Here is a tiny trained network, its code and every weight. The questions are about switching its units off for an input and a target symbol, where a switched-off unit gives its printed mean instead of its output.

import numpy as np


def w(rows, s, z=0):
    codes = np.array(rows[::2]) - 128.0
    scale = np.full(codes.shape[1], s)
    scale[-1] = z or s
    return codes * scale


def norm(h):
    return h / np.sqrt((h * h).mean(-1, keepdims=True) + 1e-5)


def f(y):
    return y / 2 * (1 + np.tanh(0.7978845608 * (y + 0.044715 * y**3)))


def softmax(a):
    e = np.exp(a - a.max(-1, keepdims=True))
    return e / e.sum(-1, keepdims=True)


def log_softmax(a):
    a = a - a.max(-1, keepdims=True)
    return a - np.log(np.exp(a).sum(-1, keepdims=True))


def net(x, mask):
    ids = ['ΘΠΨβγδεημφ'.index(c) for c in x.split()]
    T = len(ids)
    res = E[ids] + P[:T]
    u = 0
    for l in range(3):
        r = norm(res)
        for j in range(3):
            rows = slice(2 * j, 2 * j + 2)
            q, k, v = (r @ M[l][rows].T for M in (Q, K, V))
            z = softmax(np.where(np.tri(T) > 0, q @ k.T / 2**0.5, -1e9)) @ v
            o = O[l][rows]
            res = res + np.where(mask[u + j], z, o[:, -1]) @ o[:, :-1]
        u += 3
        y = f(norm(res) @ A[l][:, :-1].T + A[l][:, -1])
        res = res + np.where(mask[u : u + 4], y, B[l][:, -1]) @ B[l][:, :-1]
        u += 4
    return log_softmax(norm(res)[-1] @ U[:, :-1].T + U[:, -1])


Q, K, V, O, A, B = {}, {}, {}, {}, {}, {}
E = w([
[200,142,54],'Θ',
[154,153,154],'Π',
[196,92,28],'Ψ',
[30,222,219],'β',
[153,152,153],'γ',
[3,120,151],'δ',
[48,165,167],'ε',
[247,94,64],'η',
[186,136,138],'μ',
[149,147,78],'φ',
],0.016)
P = w([
[120,151,86],'0',
[157,92,160],'1',
[183,133,182],'2',
[9,180,50],'3',
[149,96,157],'4',
[196,128,178],'5',
[61,111,34],'6',
[142,96,159],'7',
[193,136,180],'8',
],0.013)
Q[0] = w([
[141,203,43],'L0H0',
[75,2,187],'L0H0',
[218,25,211],'L0H1',
[234,55,53],'L0H1',
[75,140,88],'L0H2',
[90,186,37],'L0H2',
],0.0088)
K[0] = w([
[102,139,173],'L0H0',
[204,40,101],'L0H0',
[254,4,144],'L0H1',
[178,141,65],'L0H1',
[114,66,70],'L0H2',
[117,56,66],'L0H2',
],0.0098)
V[0] = w([
[86,110,172],'L0H0',
[73,133,163],'L0H0',
[154,189,123],'L0H1',
[2,211,48],'L0H1',
[139,132,92],'L0H2',
[140,109,107],'L0H2',
],0.0082)
O[0] = w([
[136,84,96,33],'L0H0',
[133,89,73,83],'L0H0',
[110,102,127,251],'L0H1',
[103,52,134,109],'L0H1',
[160,143,86,175],'L0H2',
[2,126,121,121],'L0H2',
],0.0074,0.0012)
A[0] = w([
[140,114,138,47],'L0N0',
[87,118,156,251],'L0N1',
[101,146,64,72],'L0N2',
[71,108,11,139],'L0N3',
],0.012,0.0019)
B[0] = w([
[126,107,128,112],'L0N0',
[155,32,125,187],'L0N1',
[146,245,151,161],'L0N2',
[76,163,98,254],'L0N3',
],0.011,0.0043)
Q[1] = w([
[111,2,51],'L1H0',
[121,239,52],'L1H0',
[82,137,154],'L1H1',
[236,146,181],'L1H1',
[150,221,164],'L1H2',
[46,123,191],'L1H2',
],0.008)
K[1] = w([
[145,166,135],'L1H0',
[95,106,171],'L1H0',
[84,119,122],'L1H1',
[131,254,142],'L1H1',
[163,93,112],'L1H2',
[122,152,60],'L1H2',
],0.0095)
V[1] = w([
[63,218,66],'L1H0',
[222,200,129],'L1H0',
[95,139,153],'L1H1',
[231,2,136],'L1H1',
[163,94,82],'L1H2',
[117,135,158],'L1H2',
],0.0088)
O[1] = w([
[6,18,162,229],'L1H0',
[127,127,53,220],'L1H0',
[98,192,89,132],'L1H1',
[166,3,78,2],'L1H1',
[192,123,125,103],'L1H2',
[84,154,137,130],'L1H2',
],0.0058,0.0029)
A[1] = w([
[20,227,116,211],'L1N0',
[240,77,82,151],'L1N1',
[117,229,255,250],'L1N2',
[216,108,72,64],'L1N3',
],0.0064,0.0023)
B[1] = w([
[138,179,82,244],'L1N0',
[61,103,195,172],'L1N1',
[254,112,68,254],'L1N2',
[86,115,191,150],'L1N3',
],0.0093,0.0044)
Q[2] = w([
[119,115,170],'L2H0',
[166,83,93],'L2H0',
[136,85,96],'L2H1',
[3,188,122],'L2H1',
[44,75,40],'L2H2',
[115,172,134],'L2H2',
],0.012)
K[2] = w([
[109,140,150],'L2H0',
[162,178,88],'L2H0',
[154,120,214],'L2H1',
[152,54,12],'L2H1',
[139,189,108],'L2H2',
[162,109,183],'L2H2',
],0.011)
V[2] = w([
[175,41,243],'L2H0',
[199,102,186],'L2H0',
[51,178,172],'L2H1',
[142,80,185],'L2H1',
[138,156,17],'L2H2',
[1,210,131],'L2H2',
],0.0088)
O[2] = w([
[16,2,147,1],'L2H0',
[97,82,206,110],'L2H0',
[9,232,165,138],'L2H1',
[118,147,42,59],'L2H1',
[157,51,12,181],'L2H2',
[130,171,49,127],'L2H2',
],0.0065,0.0034)
A[2] = w([
[163,138,4,4],'L2N0',
[138,98,186,114],'L2N1',
[132,141,87,143],'L2N2',
[120,167,137,180],'L2N3',
],0.012,0.0028)
B[2] = w([
[4,121,189,253],'L2N0',
[111,87,143,175],'L2N1',
[64,172,167,176],'L2N2',
[96,150,161,181],'L2N3',
],0.012,0.0038)
U = w([
[109,158,150,138],'Θ',
[196,133,69,90],'Π',
[50,159,143,192],'Ψ',
[79,96,248,38],'β',
[194,134,55,86],'γ',
[119,51,103,174],'δ',
[132,44,114,98],'ε',
[180,71,138,103],'η',
[183,124,96,101],'μ',
[85,237,70,255],'φ',
],0.012,0.0044)

Each question gives the input, a string of symbols that net reads in full, and the target symbol t.
The units are the heads (2 rows each of Q, K, V and O) and the neurons (one row each of A and B). Each row of codes is followed by its name. A weight is (code - 128) times the scale printed after its matrix; where a second scale follows, it is the last column's (O, A, B and U).
mask holds one flag per unit, layer by layer, with each layer's heads first. A switched-off unit (its flag False) gives its mean, the last column of its rows in O or B, instead of its output. The means were averaged over made-up inputs and are rounded, as every weight is.
A unit's drop is (log p(t) with every unit on - log p(t) with that unit switched off) / (log p(t) with every unit on - log p(t) with every unit switched off).
The circuit of an input: a set's keep is (log p(t) with only the set's units on - log p(t) with every unit switched off) / (log p(t) with every unit on - log p(t) with every unit switched off). Starting from the 12 units with the biggest drops (on a tie, the unit counted first), units are removed one at a time, each time the one whose removal leaves the highest keep (on an exact tie, the one counted first), for as long as the keep stays at least 0.8.
circuit, biggest first: the units of the circuit, biggest drop first
k most important neurons: the k neurons with the biggest drops, biggest first
k most important neurons of layer l: the k neurons of layer l with the biggest drops, biggest first
drop of u: that unit's drop, to one decimal
input β β γ Θ φ η, target β: 2 most important neurons of layer 0 : [L0N1, L0N2]
input φ β η, target φ: circuit, biggest first : [L2H1]
input β η ε Ψ δ μ, target β: 3 most important neurons of layer 1 : [L1N1, L1N0, L1N3]
input μ β β Π β, target β: 2 most important neurons : [L0N1, L0N3]
input β Θ Π, target β: 2 most important neurons : [L0N3, L0N2]
input β β ε, target β: 2 most important neurons : [L0N1, L0N2]
input μ δ η η Ψ, target Ψ: 2 most important neurons : [L1N2, L2N0]
input β φ μ, target β: 2 most important neurons : [L0N3, L0N2]
input η β β η Ψ, target Ψ: 2 most important neurons : [L2N0, L0N1]
input β φ ε, target β: 3 most important neurons : [L0N1, L0N3, L0N2]
input β Ψ μ η Θ η, target β: 3 most important neurons of layer 1 : [L1N1, L1N2, L1N3]
input β ε β η μ Ψ μ Π Θ, target β: 2 most important neurons of layer 0 : [L0N3, L0N2]
input β μ Π γ η Θ ε γ Ψ, target β: 2 most important neurons : [L1N2, L1N1]
input μ μ φ Ψ δ, target δ: most important neuron of layer 2 : [L2N0]
input β η φ Θ φ φ, target β: 2 most important neurons : [L0N3, L1N1]
input φ β Ψ, target φ: 2 most important neurons : [L0N1, L0N2]
input β δ Θ β β μ γ δ Ψ, target β: 2 most important neurons of layer 0 : [L0N1, L0N3]
input η β Π μ β, target β: drop of L0N1 : 0.2
input δ φ η γ η β β δ, target δ: drop of L2H2 : 0.1
input β δ φ, target β: drop of L0H1 : 0.2
input Π φ δ μ μ Π η, target φ: drop of L1H0 : 0.2
input ε ε φ μ Θ Π μ, target Ψ: most important neuron of layer 0 : [L0N3]
